Each row of numbers stands for one thing and depends on some of the facts below. Use the named rows to name the rest.

Facts:
K101 {δ=K827, Σ=K706}
K115 {Θ=K507, Σ=K76}
K116 {Θ=K685, Σ=K354}
K120 {δ=K211, Σ=K583}
K149 {Θ=K558, Σ=K832}
K157 {δ=K425, Θ=K908, Σ=K425}
K158 {Θ=K395, Σ=K437}
K160 {δ=K284}
K191 {δ=K671, Θ=K284, Σ=K170}
K205 {δ=K889}
K211 {Θ=K24, Σ=K813}
K218 {Θ=K191, Σ=K170}
K226 {Θ=K218, Σ=K170}
K238 {Σ=K541}
K24 {δ=K923, Σ=K813}
K257 {Θ=K746, Σ=K669}
K270 {Θ=K467, Σ=K827}
K280 {Σ=K975}
K284 {Σ=K170}
K30 {δ=K116, Σ=K205}
K324 {δ=K839, Σ=K453}
K334 {Σ=K588}
K335 {δ=K205, Σ=K160}
K346 {Σ=K542}
K352 {Θ=K671, Σ=K199}
K355 {Σ=K527}
K36 {δ=K658, Θ=K710, Σ=K984}
K374 {Σ=K890}
K388 {Θ=K257, Σ=K669}
K389 {δ=K115, Θ=K352, Σ=K199}
K395 {Θ=K608, Σ=K437}
K406 {Θ=K157, Σ=K425}
K409 {Θ=K96, Σ=K583}
K432 {δ=K515, Θ=K270, Σ=K827}
K435 {δ=K218, Θ=K65, Σ=K611}
K446 {δ=K635, Σ=K510}
K450 {δ=K30, Θ=K116, Σ=K354}
K467 {δ=K973, Σ=K827}
K482 {Θ=K120, Σ=K583}
K49 {δ=K602, Θ=K857, Σ=K205}
K507 {δ=K96, Θ=K98, Σ=K76}
K515 {δ=K793, Σ=K549}
K521 {Σ=K732}
K527 {δ=K446}
K541 {δ=K507}
K558 {δ=K81, Θ=K713, Σ=K832}
K56 {δ=K927, Θ=K647, Σ=K838}
K59 {δ=K120, Θ=K744, Σ=K575}
K593 {δ=K685, Σ=K383}
K602 {Θ=K355, Σ=K527}
K608 {Σ=K437}
K611 {δ=K388}
K635 {δ=K911, Θ=K158, Σ=K437}
K647 {Σ=K838}
K65 {δ=K713, Σ=K611}
K658 {Θ=K939, Σ=K927}
K661 {Θ=K374, Σ=K890}
K669 {δ=K453}
K671 {δ=K157, Σ=K199}
K685 {Θ=K828, Σ=K354}
K694 {Θ=K593, Σ=K383}
K701 {δ=K36, Θ=K661, Σ=K890}
K710 {δ=K158, Θ=K717, Σ=K984}
K713 {δ=K981, Σ=K832}
K717 {Σ=K984}
K719 {Θ=K435, Σ=K611}
K732 {δ=K527}
K742 {δ=K961, Θ=K389, Σ=K199}
K744 {Θ=K911, Σ=K575}
K746 {δ=K160, Θ=K793, Σ=K669}
K76 {δ=K888}
K793 {δ=K346, Θ=K973, Σ=K669}
K81 {Σ=K97}
K813 {δ=K395}
K827 {δ=K335}
K828 {Σ=K354}
K839 {δ=K76, Θ=K36, Σ=K984}
K857 {Θ=K30, Σ=K205}
K863 {δ=K541, Σ=K907}
K867 {Θ=K446, Σ=K510}
K888 {δ=K661, Θ=K701, Σ=K890}
K889 {δ=K669, Θ=K658, Σ=K927}
K890 {δ=K324}
K895 {Σ=K923}
K908 {δ=K710, Σ=K425}
K911 {δ=K65, Σ=K575}
K927 {δ=K352}
K939 {Σ=K927}
K96 {Θ=K981, Σ=K583}
K961 {Θ=K863, Σ=K907}
K973 {δ=K908, Σ=K669}
K975 {δ=K647}
K98 {Σ=K76}
K981 {Θ=K482, Σ=K583}

Some things and their rows:
K432: [ -2 -10  14  -7 -11  -4  -9  -3  -9   1  -9  16  -7  -1  -7  -7   6   0
  -2   6  -4  -4  -6  13  -3 -11  -1  -6   7 -11  -2  -8  -3  -2]
K515: [ -5 -12  29  -9 -14  -4 -11  -1 -11  11 -10  38  -9   5  -6  -8  18   0
   2   0  -6  -5  -1  23  -5 -11  -1  -6  10 -12  -5 -10  -2  -3]
K549: [ -1  10  -9  -9  11  -3   5   3   9   3  15  -5   8   4  10  15   2  -1
  -3 -10  -5   1  11  -8  -4  19  -1  -1 -14  19  -4  -8  -3  -4]
K939: [  0  -3   3   3  -6   1 -10  -5  -1  -4  -9   1  -4 -11  -7  -2 -10  -1
   1  -9  -4  -4  -3  -6  -4   1   0  -7   1  -3  -1  -7  -3   0]
K661: [  1 -10  -7   5  14  14 -10   4  15  14  -8   0  -5 -11  10   8 -11   3
  18   4  -5  -5 -11  -6  -6  -5  -1  -8  13 -10  -1   8  -5  -2]
K890: [ -1 -11 -12  -8  35  -3   6  22  18  41  36  -7  -3  21  47  13  20  28
  15  19  -7  -4 -13  -5  -6 -11  -2  18 -11 -11  -5  35  -4  -5]
K742: [  0  22   7  -8  -9  -4 -11  -3 -10  -5   9  10  -3   3  -9  -6  -8  -2
   0   6   3  -5 -10   9  15 -11   0  -4  21  -9  14  -7  -3  -3]
K76: [  1  10 -10 -12  18  28  17   0  30  14  21  -4  -2  53  22   9  38  -2
  -3  -9  23  -6   9   7   2  16  -1  -7 -13 -13  -2  39  -3  -5]
K383: [ -1  10 -10  -9  11  -3   5   3   9   3  15  -5   8   4  10  14   1   0
  -2 -10  -6   1  10  -8  -5  18  -1  -1 -14  18  -4  -8  -3  -4]
K335: [ -2 -10  25  -6  28  -6   3  27  -9  -4  -9 -14  -4  -9 -10  -5  -6   0
  -3  44  26  11 -11  -6   7 -12  -1  16 -11 -12   0  -8   2  26]
K160: [ -2   5 -10  -9   0  -4  10   6  -4   4  20  -3   5  25  13  -5  32   0
  -3  -8  -5   5   3  -6  -1  -5  -2  15 -13  -4  -4   3   5  -5]
K685: [  0  -9   4  13 -10  -3   0  -6  -9  10  -9 -13  -5 -11   3  -5  -9  -2
  -2 -12   1   5  -3  -7  -3   9  -2  -8 -11  -6  15  -8  -5  21]
K671: [ -2  14  -4  -5 -11  -5 -11  38 -10  -5  -3   1  21  -1  12 -10 -10  -1
  44   4  -5  -7 -12  38  56 -13  11   4 -10  17  46  11  32  -5]
K527: [ -1  17 -10  -8  -8  -4  33 -15  -8   5  28 -13  -3  32   5  -5  37   1
  -4   3  -7   3   3   1  -2  -2   1  26 -12   5  -4   0  -2  -5]
K446: [  3  10  -5  20 -10  -3  26 -17  -8  -4   0 -13  -5   6  -8  -7   5   0
  -3  29  -7  -4  -8  17   3 -11  13  11  16  -8  -1   0  -3  -2]
K467: [  0  -7  -7  -5  -9  -3 -10  -2  -9  -5 -10  -4  -3  -9  -7  -5   8  -1
  -4  11  -3  -4 -11   5   0 -12  -3  -7  18  -9  -1  12  -3  -2]
K352: [  0  24   7  -7  -5  -3 -12  -3  -8  -5   5  13  -3  -9  -8  -3 -11  -2
  11  -9  -2  -5  -3  -6  -2  -1   5  -7  18   4  12  -9  -3  -2]

Name these rows:
No name comes twice in this set of rows, the named rows included.
[ -2   8 -10  -8   1  -3   2  18   9   2  10  -9  19  -1  25   0  -8   0
  14 -11  -6  -4   5  -7  -3  12   0   1 -15  31  -3  -7  10  -5] -> K425
[  3  -7  -3  -7  -4  22  -3  -6  12   2  -9   3  -4  20   0  -6   5  -2
  -2   8  31  -6  -4  19   7  -7  -1  -8   2 -13   9  33  -3  -3] -> K324
[ -2 -10  12  -6 -10  -2 -10  -4  -8   0 -10  16  -6 -10  -7  -5 -10  -1
   6  -9  -4  -5   2  -6  -5   2   0  -7   2  -9  -2  -9  -4  -1] -> K346
[  4   9  -9  -5   9  -6  -9  -4  13   2  56  43   8  26  21  -7  32   8
  -7 -12  11  66  -2  -8  21  -4  -2  40 -11  -8  -6  21   0  -7] -> K541
[ -5 -14  35  -8 -14  -5   0  10  -9  -2 -10  42 -10  32  -8  -8  -2  -1
   0  -9  -4  -7   5  25  -7 -11  -2  16  17 -10  -5  -9  -3  -2] -> K793
[ -2   3  -8  -6  54  -4  -5  -2  -2   8  19  10  34   4  29  -7  13  17
  -8 -10  -6  -5  72  21  -8  33   2 -10 -14  29  -2  -9  12  -3] -> K583
[ 10  -5  -7  -8   5  33  -5  -6  22   6  -8   6  -5  25   5  -5   1  -2
   7  14  37  -7  -9  20   5  -7  -1  -9   7 -16  12  43  -4  -3] -> K839
[  1   7  -4  11  -9  -3  18 -16  -8  -4  -5 -13  -5   1  -8  -6   2   0
  -3  26  -5  -4  -9  11   1 -11   5   2  13  -9   0   2  -3   0] -> K713
[ -1  65  -9 -13  16  -5 -11   4  -9  -4  57  15  24  20  -8  16  -8  -2
  13 -12  -5  -5   8  -7   2  14  11   3 -10  29  -1 -10  -3  -5] -> K199
[ 16  -4  15  34  -7  -5 -11 -13   4  -4  23  48  -4  -6  -1  -8  -5   3
  -7 -10  28  58 -11  -7  26 -11  -2  19  24 -11  -3  21  -3  -5] -> K507

The same things again, as new rows of numbers:
Some rows with their names:
K450: [ 32  15 -28  -4  11  41  -6  -4  15 -30  22 -24  -8  -8   5 -18 -14 -11
  57  17 -12  14  20 -11   2  27 -25 -21]
K685: [ 42  16 -26 -11   5  32 -12  -7  11 -26  10 -18 -21 -16  -2 -18 -24 -17
  46   9 -21  14  21 -17   8  19 -23  -9]
K157: [ -3   8  10  -2   2  12   9   3   6 -18  24   5 -10   1 -23 -10  -5   3
  19   7  26 -19  22  -4 -36   5 -36 -21]
K515: [ -2  -9   4  -7 -15  32  10  -2  23  -3 -10 -27  -4   8  28   3   2   8
  24 -14  23 -15  30 -18  -8  27 -13  -5]
K744: [  3  -2   6  -9  -7  15  -7   1   4  -9  -9   3 -15 -13  -5  -1  -1 -12
  -3   0   5  -4  15 -11  -7   1  -9  -4]
K911: [ -1   5   0 -19 -12  13  12  12   2   7  19 -10  15 -25   5  -3  27 -23
  -2  19  13   9  15  -4 -15  10   3 -20]
K981: [ -8 -17  19 -13 -43  -1  11  53  14  -4 -47  19  26 -29   6 -27 -38 -12
   8 -16  -8  22   5   5 -15   8   4 -12]
K120: [-19 -20  17  -2 -34  11  15  57  20 -11 -37  13  36 -16  12 -26 -31  -1
  23 -10   1  16   3  13 -23  15   0 -23]
K334: [  3  -2   7  -8  -7  13  -6   3   4  -7  -8   5 -14 -12  -5  -1  -1 -13
  -1   0   4  -3  13 -10  -6   0  -7  -3]
K257: [ 12  -5  43  29 -32  23 -21  13   9  29   9   9 -10   6 -19  30   3 -32
  36  14   6 -11 -12 -35  -7 -13  -5   3]
K746: [  3  -7  39  37 -26  32 -14  16  13  24  21   2   5  16 -12  30  14 -26
  48  21  15 -13 -13 -28 -15  -4  -8 -10]
K521: [  3  -2   7  -8  -8  12  -6   3   4  -7  -8   3 -14 -12  -5  -1  -2 -11
  -1  -1   5  -4  12 -10  -7   0  -7  -2]
K507: [ -9   0  -7  20  12  20 -18  29   8 -31  -3  -8 -31  -3  -4   0  22   0
  10  14  18   1 -16   6  -2   6   3  -3]
K211: [  3  -2   6  -8  -6  14  -7   2   4  -9  -8   3 -15 -12  -5   0  -2 -11
  -1  -1   6  -5  14 -11  -7   0  -9  -3]
K432: [ -5  -5   4  -6  -7  27   3   1  13  -9  -1 -14  -3   0  14   2   8  -1
  14  -1  18 -10  22 -10 -11  16 -12 -11]
K701: [  0 -18 -19  -6 -11  25  12   2  -3 -11  -6   9 -13 -20  -2   6  18   8
   6  26  22 -32 -32  -8 -26  -2  -8 -14]
K583: [ -5  -8  -4   7 -19 -65  24  36  -3  20 -42  17  48   8  13 -29 -55  29
  -5 -30 -38  33 -38  30  18  -6  32  19]

Rows to name:
No name comes twice in this set of rows, the named rows included.
[ -1   5   1 -14 -11  14  10  13   4   4  17  -9  10 -21   4  -4  22 -18
   1  17  15   7  13  -4 -15  10   0 -18] -> K446
[-11 -18  15  -1 -35  -1   1  63  16 -16 -53  19  11 -22   3 -27 -36  -6
  12 -15  -7  21  -7   8 -11   6   6  -6] -> K96
[  7 -11  32  49 -14  55 -12  19  12  19  31   8  21  28  -8  46  -1 -31
  39  11  18 -13  -9 -23 -22 -20   8 -15] -> K973
[-22 -22 -15 -16  -5  28   9   2   0   4 -10  15 -14 -28   4   0  20  -6
   7  24   6 -36 -41  -1 -25  -1 -12 -17] -> K888
[  3 -18 -16 -16 -14  16   5  -1  -6  -2 -19  18 -28 -30  -7   2   8  -3
  -5  17   7 -31 -33 -13 -18  -9  -8  -3] -> K661
[ 10  -2  -9  11  13 -44   0 -37 -26  -1   5   1  39  28   4   6  11  43
  -7  13 -19  15 -22  22  33   1  12   5] -> K205
[ 11   7 -15  10  14 -52   5 -23 -19  16   0   1  12  21   1   1 -10  26
 -18  -8 -26  10 -28  14  31 -13  20  26] -> K453
[  2  14 -22   8  17 -47  21 -10 -14  26  23 -13  28  18  10  -3   9  23
 -11   2 -13  15 -30  21  20  -5  26  14] -> K527
[ -4  12 -32  41  36 -44  -3   9 -11  -3   8 -13  -7  32   3   0  11  37
  -6   3 -11  15 -60  32  33  -9  32  30] -> K541
[ -4  -6   7  -4  -5  22  -4   2   3 -14   2  -1   5  -4   1   1  12  -3
  10  11  13  -3  12  -3  -9   9 -11 -17] -> K101
[-34   5 -15   2  32 -35   8 -14  -8  36   9   0  21  17  16  -8   2  11
  -3  -6 -37   1 -42  32  21  -2  13  11] -> K76
[ -1   3   0 -16 -11  15  10  11   3   4  17  -8  13 -23   5  -3  24 -21
  -1  18  13   6  13  -3 -14  10   1 -20] -> K65
[  5   2 -13  13  17 -42   6 -29 -20   5   9  -2  32  29   6   3   7  39
  -7   6 -17  12 -24  21  29  -1  14   9] -> K827

Now the same things, written a new way:
Some things and their rows:
K354: [-10 -29  30  23  17 -28   8 -26  24  -8  16  12  -5 -14]
K981: [-56  27  42  48   6  60  12  -8 -42   5 -38   6 -12  29]
K908: [-29  22  52   1 -22 -22  10 -15   7  24  -2  24  11  25]
K24: [ -2  17  31 -10 -33  -5  22 -46  16  31  11  28  -9   4]
K973: [ 29  26  43 -45  17  -2 -45 -21 -30  36  13  23  53  31]
K257: [ 36  19  31 -50  13   6 -43 -22 -33  33  18  16  35  34]
K813: [ -2   2  57  44  24 -51  -1 -50  42  15  20  31  43 -69]
K355: [-22  15  37  -4 -22 -11   8 -18   4  20   1  16  -7  27]
K583: [-21 -11  38  66  37  27   9 -39 -10  -7  -2  18  -9 -50]
K432: [-25  11  43 -19 -35  -6  18 -44  12  34  23  41 -13  -5]
K611: [ 33 -24  33  20  26 -23  39 -48  26  -1  11  33   1 -19]
K395: [-69  35  63  20 -19 -41 -25  18  14  22  -9   9  34  28]
K895: [-24  15  37  -2 -22 -10   8 -15   5  21   2  17  -8  27]
K710: [-40  28  49  -3 -37 -34  23 -26  -8   3  12  12  25  28]
K65: [-14  12  32  -7 -22  -4  23 -15   7  19  -8  12  -6  46]
K507: [-28  13  42  -7 -24  -9  13 -16   6  21  -1  22  -6  31]
K374: [-30 -15  66  -1 -31 -39   2 -54 -11  57 -42 -13 -31  32]

Rows to name:
No name comes twice in this set of rows, the named rows included.
[ 86  -1   2  11  46 -29 -56 -18 -19  -2  34 -15 -21 -25] -> K669
[-30  -6  88  -4 -38 -52   1 -76  -7  71 -21  19 -28 -10] -> K701
[-61 -13 -23 -18 -43  39 -15 -10  18  13   6 -43 -24  46] -> K961
[-48   4  18  -9 -11  28 -26  53  58  36  -8  33 -43  53] -> K352
[ 29  13  36 -44  28   7 -42   6 -44  19  -1  10  38  77] -> K388
[ -6 -47  64  22  10 -50   5 -81  18  36  -2  14 -17 -50] -> K890
[ 80  31  62 -47  28 -15  -7 -37 -39  39   8  57  46  34] -> K746

